Below are the code and all the weights of a small trained network. Each question names an input and a class and asks about switching units off, where a switched-off unit gives its printed mean instead of its output.

import numpy as np


def w(rows, s, z=0):
    codes = np.array(rows[::2]) - 128.0
    scale = np.full(codes.shape[1], s)
    scale[-1] = z or s
    return codes * scale


def f(y):
    return np.maximum(y, 0)


def log_softmax(a):
    a = a - a.max(-1, keepdims=True)
    return a - np.log(np.exp(a).sum(-1, keepdims=True))


def net(x, mask):
    res = np.array(x, float).reshape(1, 7) / 4 @ E
    y = f(res @ A[0][:, :-1].T + A[0][:, -1])
    res = res + np.where(mask, y, B[0][:, -1]) @ B[0][:, :-1]
    return log_softmax(res[-1] @ U[:, :-1].T + U[:, -1])


A, B = {}, {}
E = w([
[127,130,123,128,125],'x0',
[88,148,53,84,35],'x1',
[127,206,40,212,160],'x2',
[193,167,96,60,150],'x3',
[209,155,146,183,32],'x4',
[126,127,125,130,127],'x5',
[47,253,254,101,162],'x6',
],0.006)
A[0] = w([
[182,107,204,167,156,178],'n1',
[151,91,76,129,126,19],'n2',
[81,99,162,226,110,91],'n3',
[115,238,77,235,174,59],'n4',
[82,103,102,102,245,125],'n5',
[197,158,97,75,170,86],'n6',
[223,112,185,235,227,79],'n7',
[73,56,157,180,113,78],'n8',
[111,175,167,130,146,41],'n9',
[169,32,210,35,96,17],'n10',
[181,149,96,58,167,18],'n11',
[141,165,24,216,200,52],'n12',
[78,127,92,83,150,82],'n13',
[216,181,131,63,146,173],'n14',
[121,254,172,73,117,45],'n15',
[41,125,110,158,96,137],'n16',
[62,104,169,236,71,104],'n17',
[191,174,111,109,146,158],'n18',
[200,173,152,137,57,29],'n19',
[185,37,76,180,140,3],'n20',
[74,187,96,114,17,114],'n21',
[215,192,101,11,171,140],'n22',
[57,185,170,138,120,25],'n23',
[139,90,76,106,128,85],'n24',
[108,198,175,151,129,52],'n25',
[26,69,131,207,124,52],'n26',
[239,174,215,234,27,111],'n27',
],0.0084,0.0056)
B[0] = w([
[125,43,60,129,44,213],'n1',
[183,104,112,113,124,145],'n2',
[134,134,178,182,125,174],'n3',
[100,149,202,51,89,202],'n4',
[64,127,80,88,174,205],'n5',
[122,169,145,178,140,161],'n6',
[123,145,5,126,15,206],'n7',
[132,164,176,170,145,163],'n8',
[194,123,112,109,145,152],'n9',
[109,196,238,59,105,188],'n10',
[137,192,155,158,187,142],'n11',
[116,157,228,76,109,185],'n12',
[122,150,76,87,146,153],'n13',
[89,89,169,193,109,208],'n14',
[222,52,130,116,154,198],'n15',
[111,74,127,157,98,185],'n16',
[129,123,181,198,113,197],'n17',
[109,102,174,171,130,182],'n18',
[96,205,99,90,211,164],'n19',
[242,60,140,109,208,173],'n20',
[108,123,47,115,40,214],'n21',
[112,137,158,210,108,212],'n22',
[225,94,97,133,163,170],'n23',
[164,41,122,120,135,160],'n24',
[196,99,116,123,168,171],'n25',
[138,167,162,205,180,167],'n26',
[54,131,127,92,240,254],'n27',
],0.019,0.0061)
U = w([
[113,98,155,109,138,254],'0',
[245,99,153,97,186,73],'1',
[124,159,245,24,96,61],'2',
[25,127,92,94,254,63],'3',
[128,160,179,245,150,58],'4',
[118,130,131,115,135,230],'5',
[121,127,70,111,54,108],'6',
],0.0077,0.01)

Each question gives the input, the list of numbers given to net, and the class t.
The units are the neurons (one row each of A and B). Each row of codes is followed by its name. A weight is (code - 128) times the scale printed after its matrix; where a second scale follows, it is the last column's (A, B and U).
mask holds one flag per neuron, in row order. A switched-off neuron (its flag False) gives its mean, the last column of its row in B, instead of its output. The means were averaged over made-up inputs and are rounded, as every weight is.
A unit's drop is (log p(t) with every unit on - log p(t) with that unit switched off) / (log p(t) with every unit on - log p(t) with every unit switched off).
The circuit of an input: a set's keep is (log p(t) with only the set's units on - log p(t) with every unit switched off) / (log p(t) with every unit on - log p(t) with every unit switched off). Starting from the 12 units with the biggest drops (on a tie, the unit counted first), units are removed one at a time, each time the one whose removal leaves the highest keep (on an exact tie, the one counted first), for as long as the keep stays at least 0.8.
circuit, biggest first: the units of the circuit, biggest drop first
top k neurons: the k neurons with the biggest drops, biggest first
drop of u: that unit's drop, to one decimal
input [6,3,7,-7,-4,4,-2], class 2: circuit, biggest first	n12, n4
input [1,4,-8,1,6,-4,-6], class 2: circuit, biggest first	n10
input [6,-2,0,7,-6,-2,0], class 4: circuit, biggest first	n22, n6
input [0,-1,-3,5,8,7,-5], class 3: top 2 neurons	n27, n19
input [-6,-3,8,3,-6,1,0], class 2: top 2 neurons	n12, n4
input [-2,0,5,0,1,-1,3], class 2: circuit, biggest first	n4, n12
input [-8,8,4,-8,2,7,-4], class 4: circuit, biggest first	n26, n17
input [-1,-1,-5,0,-7,5,-4], class 3: top 2 neurons	n5, n4
input [-5,-6,-2,-6,-2,5,8], class 1: circuit, biggest first	n23, n25
input [6,-5,-4,-8,-4,-3,-7], class 4: top 2 neurons	n26, n8
input [3,-4,4,-3,1,-2,5], class 1: circuit, biggest first	n25, n23
input [4,6,-4,0,4,6,8], class 1: circuit, biggest first	n15, n23
input [-3,-8,5,-5,-2,-6,1], class 6: top 2 neurons	n7, n1
input [-4,5,3,-7,-3,6,1], class 4: top neuron	n26
input [2,1,-8,0,-7,-4,8], class 1: circuit, biggest first	n15, n23
input [5,-8,7,2,-6,2,8], class 1: top 3 neurons	n15, n23, n25
input [-6,8,0,-4,-1,-5,4], class 6: top 2 neurons	n21, n27
input [3,3,7,8,0,-6,3], class 4: top 2 neurons	n22, n14
input [3,5,-3,8,-6,-1,2], class 4: top 2 neurons	n22, n27
input [-7,-4,-3,-2,-8,7,-3], class 3: top neuron	n5
input [6,-8,-2,-5,7,0,-6], class 6: top 3 neurons	n7, n1, n15
input [2,-1,-1,8,-1,-6,7], class 4: top 2 neurons	n22, n14
input [4,2,8,-7,2,-5,-6], class 2: drop of n4	0.4
input [-6,-2,5,7,0,6,1], class 4: drop of n4	-0.1
input [8,2,8,4,5,4,-3], class 2: drop of n12	0.3
input [-2,-7,-4,0,6,5,-3], class 6: drop of n10	-0.1
input [4,-3,2,-3,5,-5,-7], class 1: top neuron	n20
